k_85: [ 95  90 151 121  95 159 144  94 182]
k_152: [112 127 101 125 118 136 137 154 134]
k_847: [ 96 167 175  75 156 100 128 110 114]
k_922: [175 114 151 121  95 100  94 136  88]
k_245: [132 135  85 122 125 156 133 132 150]
k_791: [127 112 158 172  94 159 173 167 164]
[175 114 151 121  95 100  94 136  88] => k_922
then: [112 127] => [101]
[ 95  90 151 121  95 159 144  94 182] => k_85
Table of tags by key:
[126] -> k_924
[75] -> k_121
[172] -> k_545
[125] -> k_129
[137] -> k_279
[122] -> k_366
[121] -> k_673
[76] -> k_819
[138] -> k_702
join k_152 3:  => k_129
size: [112] => 1

k_529: [130 141 148 128 106 124 142 117 149 133]
k_286: [131 140 136 107 106 118 126 142 130 123]
k_760: [131 107 136 140 140 118 123 116 106 107]
k_727: [135 146 120 148 141 136 119 154  82 109]
size: [131 140 136 107 106 118 126 142] => 8
size: [135 146 120 148 141 136 119 154  82 109] => 10
then: [136 107 106] => [118]
key -> tag
[107] -> k_523
[146] -> k_437
[140] -> k_909
[135] -> k_263
[154] -> k_635
[141] -> k_488
join k_727 1:  => k_437
[131 140 136 107 106 118 126 142 130 123] => k_286
then: [136 119 154] => [82]
then: [131 107 136 140] => [140]

k_457: [135 144 150 140 103 118 152 129 149 144 109  95 107 128 153 159 131 117
 126 169 108 105 155 139 144 111 126 142 143]
k_808: [108 113 135 144 160 141 129 110 135 126 140 108 112 112 136 124 134 141
 137 139 159  98 126 141 127 162 145 130 119]
k_611: [130 115  75 131 134 129 103 130 102 141 151 180 155 133 141 103 128 128
 153  80 133 167 101 104 141 133 125 142 138]
k_9: [114 113 135 144 160 141 129 110 135 126 140 108  92 112 136 124 139 141
 137 139 159  98 126 141 127 162 145 130 119]
tags:
[108] -> k_848
[110] -> k_945
[92] -> k_173
[107] -> k_980
join k_9 12:  => k_173
then: [128 128 153  80 133 167] => [101]

k_271: [120  91 120  90 147]
k_146: [ 74 139 120  90 124]
k_278: [ 74 139  90 120 124]
Table of tags by key:
[90] -> k_33
[121] -> k_911
[91] -> k_955
[120] -> k_744
join k_278 2:  => k_33
[ 74 139 120  90 124] => k_146
then: [139  90 120] => [124]
then: [120  91 120] => [90]
size: [ 74 139 120] => 3

k_154: [133 108 135 137 130 130]
k_481: [138 135 112  99 114 144]
k_720: [116 142 114 120 138  81]
k_250: [103 118 110 137 139 136]
k_44: [132 107 129 157 189 127]
size: [132 107 129] => 3
then: [103 118] => [110]
size: [116 142 114 120] => 4
size: [133] => 1
then: [133 108 135] => [137]
size: [103 118 110 137 139 136] => 6

k_112: [171 112  92 127 137]
k_496: [ 98 139 119 124 150]
k_26: [155 127 101 107 154]
k_163: [146 109 105 114 122]
k_932: [ 90 109 128 150 174]
k_716: [117 120 108 121 150]
k_486: [136 141 107 101 171]
key -> tag
[120] -> k_553
[119] -> k_178
[107] -> k_235
[106] -> k_21
[150] -> k_304
join k_496 2:  => k_178
[136 141 107 101 171] => k_486
then: [101 107] => [154]
[171 112  92 127 137] => k_112
size: [155 127 101 107 154] => 5
then: [ 98 139 119] => [124]
[117 120 108 121 150] => k_716

k_414: [132 174 146 130 153 117]
k_298: [137 121 124 107 138 129]
k_724: [149 130 174 146  98 101]
size: [132 174 146 130 153 117] => 6
tags:
[146] -> k_227
[121] -> k_949
[130] -> k_469
[107] -> k_785
join k_298 3:  => k_785
[132 174 146 130 153 117] => k_414
[137 121 124 107 138 129] => k_298
then: [174 146 130] => [153]

k_47: [101 139 100 144 137 121 155 132 132 142  90 126 142 137]
k_371: [102 135 135 136 154  89  87 111 113 153 160 107 137 155]
k_272: [140 152 112  84 119  89 164 146 118 100 132  94 124 142]
k_552: [139 121 101 144 100 155 132 137  85  94 105 148  91 113]
k_730: [ 99 166 133 151 144 155 121 112 110 136  85  99 161 138]
k_846: [131 149 105 125 130 144 147 106 151 156 130 107  89 107]
k_200: [171  94 142 139 161  87 106 116 160 113 149 119 102  93]
then: [130 144 147 106 151 156 130 107] => [89]
then: [121 155] => [132]
Table of tags by key:
[89] -> k_838
[112] -> k_354
[111] -> k_772
[90] -> k_480
join k_371 7:  => k_772
then: [101 139 100 144 137 121 155 132] => [132]
then: [105 148  91] => [113]
then: [149 105 125 130 144 147 106] => [151]

k_411: [111 146 130 153]
k_198: [100 113 146 172]
k_657: [100 113 146 154]
[100 113 146 154] => k_657
size: [100 113 146] => 3
[100 113 146 172] => k_198
size: [100 113] => 2
Table of tags by key:
[130] -> k_874
[146] -> k_961
join k_411 2:  => k_874

k_308: [104 106 109 112 115 118 122 126 129 132 137 139 143 146 149 152 153 155
 156 157 158 158 157 157 154 153 151 149 146 143 140 136 133 129 125 122
 118 115 171 161 171 163 147 100  99  99  98  99  99 100 101 103 106]
k_533: [162 146 126 106  91  84  86  97 113 134 152 166 172 169 157 140 119 101
  88  84  88 101 119 141 158 169 173 166 153 133 113  96  85  84  91 106
 125 146 161 171 171 163 147 127 108  92  84  85  95 111 131 151 165]
k_726: [151 136 120 103  92  82  79  80  87  97 112 129 145 159 170 176 177 173
 164 151 135 119 103  90  82  79  80  87  99 114 129 146 160 170 177 177
 173 163 150 134 118 102  90  82  79  80  88 100 115 130 147 161 171]
tags:
[88] -> k_601
[99] -> k_53
[135] -> k_511
[98] -> k_605
[157] -> k_318
[117] -> k_416
[158] -> k_474
[118] -> k_327
join k_308 20:  => k_474
then: [161 171 171 163 147] => [127]
size: [162 146 126 106  91  84  86  97 113 134 152 166 172 169 157 140 119 101
  88  84  88 101 119 141 158 169 173 166 153 133 113  96] => 32

k_291: [148  99 115 126 109 164 104 122  98]
k_456: [144 121  97 133 111 134 107 159 182]
k_954: [144 158 122 118 144 162 120 147 126]
k_928: [107 143 148 110 100 126 145 124 139]
k_829: [144 121  97 133 111 134 129 116 174]
k_425: [143 105  77 122 128 112 152 127 125]
k_30: [132 118 108 105 134 121 128 102 161]
k_233: [121 117 138 155 140 112 129 104 110]
size: [144 158 122 118 144 162] => 6
key -> tag
[105] -> k_926
[102] -> k_349
[147] -> k_740
join k_30 7:  => k_349
[144 158 122 118 144 162 120 147 126] => k_954

k_757: [162 134 112 144 123 125 108 179]
k_507: [152 154 146 114 127 131 142 167]
k_830: [152 154 146 114 127 131 144  77]
k_242: [152 130 105 133 107 116 168  91]
k_809: [137 163 131 133 107 139  74 121]
k_721: [163 138 111 183 128 137 124 114]
k_441: [162 141 104 134 138 114 165  87]
tags:
[110] -> k_130
[147] -> k_442
[127] -> k_375
[146] -> k_478
[126] -> k_43
[111] -> k_700
join k_507 2:  => k_478
size: [162 141 104 134] => 4
[137 163 131 133 107 139  74 121] => k_809

k_374: [109 135 132  99 155 131 112 118]
k_464: [130 132 147  96 151 104 108 118]
k_230: [109 135 132  99 155 131 116 100]
k_811: [136 126 126 120 127 122 118 116]
k_689: [130 132 147  96 151 134 126 146]
k_503: [147 154 138 104 123 117 141 100]
k_578: [128 129 164 139 104 159 138 125]
k_322: [132 166 138  87 145  82  84 100]
size: [130 132 147  96 151 134 126] => 7
then: [138  87 145  82] => [84]
then: [122 118] => [116]

k_546: [135 128  96 123 153 118 126 146 138 127 121 115 117 128 121 138 127 116
 137 121 132 123 126 114 133  95 122 117 137 127 129 126 107 117 114 120
 105 122 133 133 133 110]
k_839: [139 111 131 140 153 127 128 126 137 144 110 145 114 134 109 103 124 141
 116 124 122 130 139 116 116  95 135 155 113 157 124 109 122 114 133 145
 108 131 116 135 149 143]
k_649: [153 133  93 132 153 128 111 143 160  96 103 105 177 140 145 115 138 143
 124 152 119 120 125  77 105  95 141 140  83 123 122 145 117 116 143 114
 128 126 105 109 106 112]
k_482: [153 133  93 132 153 128 111 143 160  96 103 105 177 140 145 115 138 143
  90 152 119 120 125  77 105  95 141 140  83 123 122 145 117 116 143 114
 128 126 105 109 106 112]
k_224: [137 143  90 133 153 127 127 136 154  94 115 131 132 117 153 119 130 124
 109 140 138 122 132 111 119  95 118 113 114 110 118 133 131 111 148 117
 117 108 119 120 130 118]
then: [109 140 138 122 132 111 119  95 118 113 114 110] => [118]
then: [127 136 154  94 115 131 132 117 153 119 130 124] => [109]
size: [153 133  93 132 153 128 111 143] => 8
then: [138 143  90] => [152]

k_974: [128 123 152 137 113 137 136]
k_699: [134  99  92 151 157 135  71]
k_671: [145 123 152 137 113 137 136]
size: [145 123 152] => 3
[145 123 152 137 113 137 136] => k_671
Table of tags by key:
[128] -> k_769
[99] -> k_376
[123] -> k_878
[113] -> k_72
join k_974 1:  => k_878

k_633: [147 127  85 142 144  73]
k_652: [148 124  85 150 145  75]
k_613: [141 115  91 164 138  68]
size: [141 115  91 164 138] => 5
size: [147 127  85 142] => 4
tags:
[128] -> k_620
[127] -> k_174
[85] -> k_582
[116] -> k_166
[115] -> k_494
[124] -> k_143
join k_633 1:  => k_174
size: [147 127  85 142 144] => 5

k_627: [147  81 170 103]
k_385: [ 97 144  81  88]
k_843: [ 85 146 101 103]
k_231: [ 85 137 180  93]
key -> tag
[81] -> k_409
[101] -> k_525
[146] -> k_332
[137] -> k_970
join k_843 1:  => k_332
then: [144  81] => [88]

